Below are the code and all the weights of a small trained network. Each question names an input and a class and asks about switching units off, where a switched-off unit gives its printed mean instead of its output.

import numpy as np


def w(rows, s, z=0):
    codes = np.array(rows[::2]) - 128.0
    scale = np.full(codes.shape[1], s)
    scale[-1] = z or s
    return codes * scale


def f(y):
    return np.maximum(y, 0)


def log_softmax(a):
    a = a - a.max(-1, keepdims=True)
    return a - np.log(np.exp(a).sum(-1, keepdims=True))


def net(x, mask):
    res = np.array(x, float).reshape(1, 6) / 4 @ E
    y = f(res @ A[0][:, :-1].T + A[0][:, -1])
    res = res + np.where(mask, y, B[0][:, -1]) @ B[0][:, :-1]
    return log_softmax(res[-1] @ U[:, :-1].T + U[:, -1])


A, B = {}, {}
E = w([
[65,187,79,30,156],'x0',
[234,195,179,88,185],'x1',
[68,83,187,141,255],'x2',
[150,169,27,216,193],'x3',
[199,25,58,61,157],'x4',
[127,129,128,128,127],'x5',
],0.0094)
A[0] = w([
[68,103,45,176,132,111],'N1',
[162,36,76,95,129,88],'N2',
[137,183,62,90,69,102],'N3',
[124,156,50,194,176,60],'N4',
[94,196,183,189,93,48],'N5',
[130,67,188,184,191,90],'N6',
[96,101,153,128,202,53],'N7',
[152,158,87,108,73,66],'N8',
[132,139,84,156,156,38],'N9',
[43,75,70,145,89,58],'N10',
[131,81,83,84,140,73],'N11',
[70,202,39,50,176,14],'N12',
[202,40,119,141,129,89],'N13',
[91,118,145,99,225,111],'N14',
[149,148,53,159,171,126],'N15',
[113,74,217,82,74,41],'N16',
[71,161,109,28,140,18],'N17',
[187,69,75,73,157,71],'N18',
[76,85,141,130,191,102],'N19',
[119,93,194,44,79,28],'N20',
[33,43,138,111,63,63],'N21',
[90,102,146,128,187,33],'N22',
[194,142,108,144,48,37],'N23',
[159,138,68,207,160,55],'N24',
[75,234,172,157,121,69],'N25',
[66,114,112,152,103,68],'N26',
[76,125,131,92,200,110],'N27',
[233,209,181,63,193,22],'N28',
[206,70,186,250,101,1],'N29',
[151,165,70,92,53,53],'N30',
[89,87,103,139,111,32],'N31',
[166,76,69,46,166,60],'N32',
[148,170,68,179,163,83],'N33',
],0.012,0.007)
B[0] = w([
[175,170,141,101,156,221],'N1',
[76,169,160,157,131,226],'N2',
[147,90,128,157,77,206],'N3',
[142,108,188,77,152,213],'N4',
[60,150,144,158,133,206],'N5',
[143,106,88,151,76,242],'N6',
[155,107,148,164,68,202],'N7',
[148,101,146,168,89,181],'N8',
[132,115,151,106,141,158],'N9',
[178,172,116,169,176,212],'N10',
[88,149,128,146,144,182],'N11',
[99,92,28,80,136,212],'N12',
[72,147,103,138,134,228],'N13',
[156,108,137,161,75,235],'N14',
[133,108,181,87,137,219],'N15',
[145,92,167,59,160,218],'N16',
[113,91,54,90,148,194],'N17',
[82,156,170,153,114,227],'N18',
[153,120,146,161,88,223],'N19',
[140,86,191,61,152,209],'N20',
[171,170,128,128,178,228],'N21',
[141,106,140,162,88,183],'N22',
[150,91,117,169,88,203],'N23',
[134,99,166,75,138,211],'N24',
[57,152,162,142,122,214],'N25',
[136,154,117,148,155,174],'N26',
[145,87,106,166,62,214],'N27',
[190,205,94,162,198,254],'N28',
[94,95,4,87,136,250],'N29',
[162,92,145,185,59,199],'N30',
[138,146,119,141,145,158],'N31',
[67,163,154,155,134,224],'N32',
[130,101,185,93,144,204],'N33',
],0.014,0.01)
U = w([
[165,76,133,177,48,84],'0',
[2,172,161,148,130,78],'1',
[153,82,193,32,155,87],'2',
[213,205,99,147,191,109],'3',
[86,78,27,84,126,255],'4',
],0.013,0.0096)

Each question gives the input, the list of numbers given to net, and the class t.
The units are the neurons (one row each of A and B). Each row of codes is followed by its name. A weight is (code - 128) times the scale printed after its matrix; where a second scale follows, it is the last column's (A, B and U).
mask holds one flag per neuron, in row order. A switched-off neuron (its flag False) gives its mean, the last column of its row in B, instead of its output. The means were averaged over made-up inputs and are rounded, as every weight is.
A unit's drop is (log p(t) with every unit on - log p(t) with that unit switched off) / (log p(t) with every unit on - log p(t) with every unit switched off).
The circuit of an input: a set's keep is (log p(t) with only the set's units on - log p(t) with every unit switched off) / (log p(t) with every unit on - log p(t) with every unit switched off). Starting from the 12 units with the biggest drops (on a tie, the unit counted first), units are removed one at a time, each time the one whose removal leaves the highest keep (on an exact tie, the one counted first), for as long as the keep stays at least 0.8.
units of the circuit, in order: the units of the circuit, biggest drop first
unit that matters most: the unit with the biggest drop
k most important neurons: the k neurons with the biggest drops, biggest first
drop of u: that unit's drop, to one decimal
input [7,-7,-4,8,-5,-1], class 2: unit that matters most => N4
input [1,-7,3,0,7,-2], class 1: 2 most important neurons => N2, N28
input [-5,-1,3,5,5,0], class 1: units of the circuit, in order => N13, N2
input [1,-2,7,8,3,-5], class 2: 3 most important neurons => N4, N15, N24
input [-6,-5,7,8,8,-1], class 1: 3 most important neurons => N2, N13, N18
input [-6,-5,-2,5,-3,-3], class 4: 4 most important neurons => N29, N28, N20, N16
input [1,6,-5,6,-2,-1], class 2: units of the circuit, in order => N33, N15
input [-3,4,-2,3,3,-7], class 3: 2 most important neurons => N28, N25
input [7,1,-8,-6,8,2], class 0: 2 most important neurons => N30, N3
input [4,-1,-6,3,7,-1], class 1: 3 most important neurons => N32, N2, N18
input [8,-8,-2,-2,7,1], class 3: 3 most important neurons => N10, N21, N1
input [-5,-6,7,-8,0,-6], class 2: 2 most important neurons => N16, N20
input [8,3,-1,-6,3,0], class 4: 2 most important neurons => N17, N12
input [-7,-1,-1,-6,4,-1], class 4: units of the circuit, in order => N29
input [3,4,7,8,-4,1], class 2: 2 most important neurons => N4, N33
input [6,-5,3,1,-3,7], class 4: 2 most important neurons => N12, N28
input [7,-3,-8,-8,7,-2], class 0: 2 most important neurons => N30, N3
input [0,3,-7,7,5,6], class 0: 3 most important neurons => N30, N3, N23
input [-7,-8,-3,-5,8,-2], class 1: drop of N28 => 0.1
input [8,5,-3,6,5,1], class 4: units of the circuit, in order => N12
input [8,5,-1,2,-5,-2], class 4: drop of N12 => 0.9
input [1,-3,4,7,6,5], class 2: drop of N15 => 0.2
input [0,4,7,8,1,-2], class 2: drop of N33 => 0.4
